Each row is followed by its class.
[2,-3,-3,26,0,-10,3,0,2,5,12,0,0,-9,-4,-9,-16,-5,2,5,3,-1,13,6,10,5,-5,1,2,16,-4,-18,4,2,-3,0,-19,-5,3,2,-6,3,-1,-2,2,8,15,1,35,21,0,3,-1,2,-2,3,10,9]	q_221
[1,-3,4,6,-5,1,3,1,-1,9,3,-3,4,-8,-10,-15,-5,-7,-12,-8,3,0,7,2,-6,1,1,-2,-5,0,-1,7,0,0,0,2,15,-3,5,3,0,3,-4,3,-12,10,3,2,4,10,-3,-7,2,-8,0,-5,-9,2]	q_37
[-7,-5,-7,12,-2,-14,0,2,-4,7,1,3,8,-12,-2,-7,-17,-11,0,-2,-2,-9,1,9,9,2,-1,6,2,5,3,-5,-1,1,-5,-1,15,3,3,-5,14,-5,13,11,-4,1,8,2,22,28,3,12,0,2,7,2,10,1]	q_502
[0,-5,-6,41,-1,-3,0,0,-6,9,9,-2,-10,-20,-11,-6,-14,-11,-10,-8,3,-4,9,9,-3,-4,-1,2,-3,3,1,0,1,-2,-6,0,20,-5,9,3,4,-1,6,6,-6,21,2,0,25,36,8,10,-1,-12,2,5,4,9]	q_502
[8,-1,-6,12,1,5,0,-1,6,2,14,1,-1,-15,5,-22,-3,1,3,5,6,7,6,6,14,5,0,6,-4,15,-4,-11,7,2,1,1,-32,-9,2,4,1,-4,-3,-9,8,24,20,1,16,3,-5,-8,2,2,-2,4,8,-1]	q_221
[-1,-4,1,31,-1,-4,1,3,-9,3,-1,-1,-6,-21,-4,1,-5,-11,-11,0,-4,5,1,10,-6,-7,5,3,-4,-7,6,-3,-5,-5,-3,-1,28,-1,8,1,15,-3,10,8,-6,21,0,4,31,29,11,13,-3,-12,7,2,-6,3]	q_502
[8,-2,0,19,-3,15,-1,-1,0,11,9,-5,-16,-16,-17,-11,-3,-8,-13,-9,5,5,25,6,-6,2,-3,-8,-2,3,-2,22,1,-1,-7,1,16,-12,13,2,-9,5,-6,0,1,14,-5,-1,0,11,-7,-10,-4,-16,1,4,0,5]	q_37
[-3,-5,-6,16,1,2,0,2,-3,8,-5,1,1,-15,7,-10,-8,-11,-7,2,-3,1,-6,8,2,-2,2,6,-7,-9,5,-1,-2,0,0,-2,11,1,5,-2,22,-11,18,-1,0,37,6,2,20,17,3,4,0,0,4,2,-3,-4]	q_502
[-1,0,4,11,1,-9,-3,0,-6,-1,-2,1,-5,-12,-8,-1,-5,-6,-7,1,2,-1,6,7,0,-3,0,0,3,9,0,-8,4,-6,-6,1,14,-2,6,0,-1,2,0,14,-5,-1,1,5,28,30,5,10,0,-4,6,7,5,-1]	q_502
[1,-1,1,17,-6,-6,2,0,0,6,8,-3,-2,-4,-20,-4,-11,-2,-10,-4,5,-6,21,0,-2,2,-4,-6,4,16,-5,-3,5,-3,-4,2,4,-3,6,4,-19,11,-11,7,-9,-9,2,1,15,20,-6,-3,0,-7,-4,-5,7,10]	q_37
[5,-6,0,32,-2,2,3,-1,2,7,13,-4,-6,-12,-11,-22,-2,-6,-12,-3,3,6,11,6,-1,-2,1,-1,-1,-5,-2,12,0,2,0,2,3,-9,4,6,2,3,0,-6,-7,25,11,0,6,18,-2,-10,2,-10,-1,-1,-7,4]	q_37
[-4,-5,-4,-5,-2,-9,0,0,6,4,5,6,17,0,8,-16,-12,-1,12,6,2,-3,1,6,21,7,-2,16,3,15,-3,-16,2,6,1,0,-28,3,-3,1,2,-3,6,-2,8,3,18,1,21,7,-3,-3,-3,14,-1,0,12,-5]	q_221
[4,-7,6,17,-2,-11,1,0,-4,-3,-3,0,1,-1,-8,-14,5,-9,-9,4,-5,4,4,5,0,-3,5,-1,-4,-23,4,9,-4,2,-1,1,20,1,5,1,6,5,7,5,-7,0,4,3,9,28,14,5,-6,-8,4,-2,-10,-8]	q_502
[4,-1,-2,18,2,9,0,-2,-1,10,9,1,2,-22,11,6,-13,-6,3,12,-4,7,-2,7,-1,2,0,5,-2,27,0,-39,6,2,-2,1,-21,-4,6,5,3,-8,3,-9,7,46,12,1,63,-1,-3,-2,3,5,0,2,4,5]	q_221
[-2,-4,0,24,0,-12,1,1,-2,-1,-2,2,-2,-12,-1,-5,-5,-8,-4,7,-4,1,-3,8,1,-3,3,5,-3,-5,2,-7,-1,-2,-1,-1,11,1,2,1,15,-4,10,5,-5,12,6,2,29,28,11,13,1,-2,7,-1,-2,-4]	q_502
[6,2,1,10,-5,3,2,0,5,9,20,-6,-4,-22,-13,-26,-2,3,-11,-14,13,0,23,4,6,3,-3,-2,-3,22,-6,17,11,0,1,2,-7,-14,3,5,-9,6,-13,2,-10,-4,9,5,-13,2,-15,-16,6,-11,-8,1,7,4]	q_37
[1,-5,4,30,-3,-12,2,0,-4,1,1,-3,-5,-15,-15,-14,-4,-10,-15,-3,0,0,13,8,-7,-2,1,-1,-1,-14,3,12,-1,-3,-5,0,29,-3,5,1,6,5,5,10,-14,-6,2,5,12,35,12,9,-3,-12,5,0,-4,-1]	q_502
[1,-1,5,24,-2,-5,2,0,-1,8,9,-1,1,-15,-15,2,-15,-6,-9,1,6,-2,14,2,-5,3,-2,-4,4,17,-2,-17,5,-3,-4,2,7,-4,4,4,-9,7,-5,5,-9,-1,4,-1,41,9,1,2,2,-7,-1,-3,4,12]	q_37
[4,-4,3,8,-3,5,1,0,3,5,9,-3,4,-16,-6,-22,1,-5,-9,-2,3,5,12,6,-2,3,2,1,-7,-15,-1,11,3,2,2,0,5,-8,2,1,4,0,-2,0,-8,3,6,3,-1,-1,-1,-12,0,-7,2,1,-6,-2]	q_37
[-2,-5,2,22,-2,-14,0,2,-7,5,-1,1,-1,-18,-11,-7,-14,-20,-8,2,-2,-1,10,12,1,0,1,2,0,-1,1,-7,1,-3,-5,0,26,1,9,-3,10,-1,10,16,-7,0,2,4,36,36,12,14,-3,-6,9,2,3,-1]	q_502
[-3,-5,-1,28,-2,-15,0,1,-6,0,-2,3,-3,-4,-5,-3,-9,-11,-2,6,-7,-2,3,6,2,-2,0,1,0,-9,3,-4,-3,-4,-5,0,15,3,5,1,7,1,10,8,-4,8,5,0,32,41,12,19,-1,-2,4,-1,0,1]	q_502
[-1,-11,-8,-3,-6,1,0,-1,10,12,9,2,15,3,-4,-29,-15,-8,8,1,5,-4,15,6,19,14,-5,4,-3,4,-3,8,-1,13,-3,1,-18,-5,5,-1,0,1,7,-5,7,6,15,-2,1,3,-9,-13,-3,7,-2,1,10,0]	q_221
[-2,-5,-5,22,-2,3,2,0,-2,16,11,-2,0,-16,-6,-13,-14,-9,-10,-15,5,-6,5,6,-4,-1,-3,2,-4,11,-1,6,1,3,-1,0,14,-3,6,0,9,-4,5,3,-10,30,7,2,8,19,-10,-3,6,-7,1,-2,-1,9]	q_37
[1,-1,1,20,3,-9,2,-1,-6,-1,4,-1,-5,-16,-1,-13,1,-7,-7,-1,0,2,1,8,4,-5,1,6,-2,-2,1,5,2,-5,-1,1,8,-3,1,1,10,-6,4,9,-6,10,8,5,12,32,6,12,4,-5,6,0,1,-4]	q_502
[-4,-5,-2,-4,-5,6,4,-4,0,14,2,1,14,-13,-8,-4,-19,-12,-1,-8,4,-7,7,4,-5,9,0,-1,0,9,1,-1,0,3,0,0,21,1,6,-4,5,-2,8,8,-10,6,1,1,14,-3,-6,-3,2,0,2,0,0,5]	q_37
[-2,-1,4,-1,-2,-7,2,0,-3,3,-1,3,11,-15,4,-6,-8,-8,-2,7,-3,0,-3,6,6,0,3,4,-2,-1,4,-11,2,0,-1,0,12,2,2,-1,14,-7,13,7,-3,1,6,4,26,10,9,5,0,1,6,0,-3,-7]	q_502
[1,-1,3,8,0,4,-1,0,-5,7,-2,-1,-2,-23,1,5,-5,-10,-8,5,-1,5,-1,8,-9,-2,2,1,-2,8,3,-17,2,-4,-2,-1,16,-1,8,-2,7,-7,7,7,-1,16,-3,5,40,11,9,4,2,-5,7,2,-3,1]	q_502
[-3,0,8,9,-4,-4,2,1,-7,5,0,1,5,-29,-4,0,-10,-11,-8,-1,2,-1,3,8,-6,-1,2,3,2,11,4,-20,5,-4,0,-1,22,1,3,-3,10,-4,9,14,-12,-9,2,10,40,5,7,8,3,-4,11,-2,1,0]	q_502
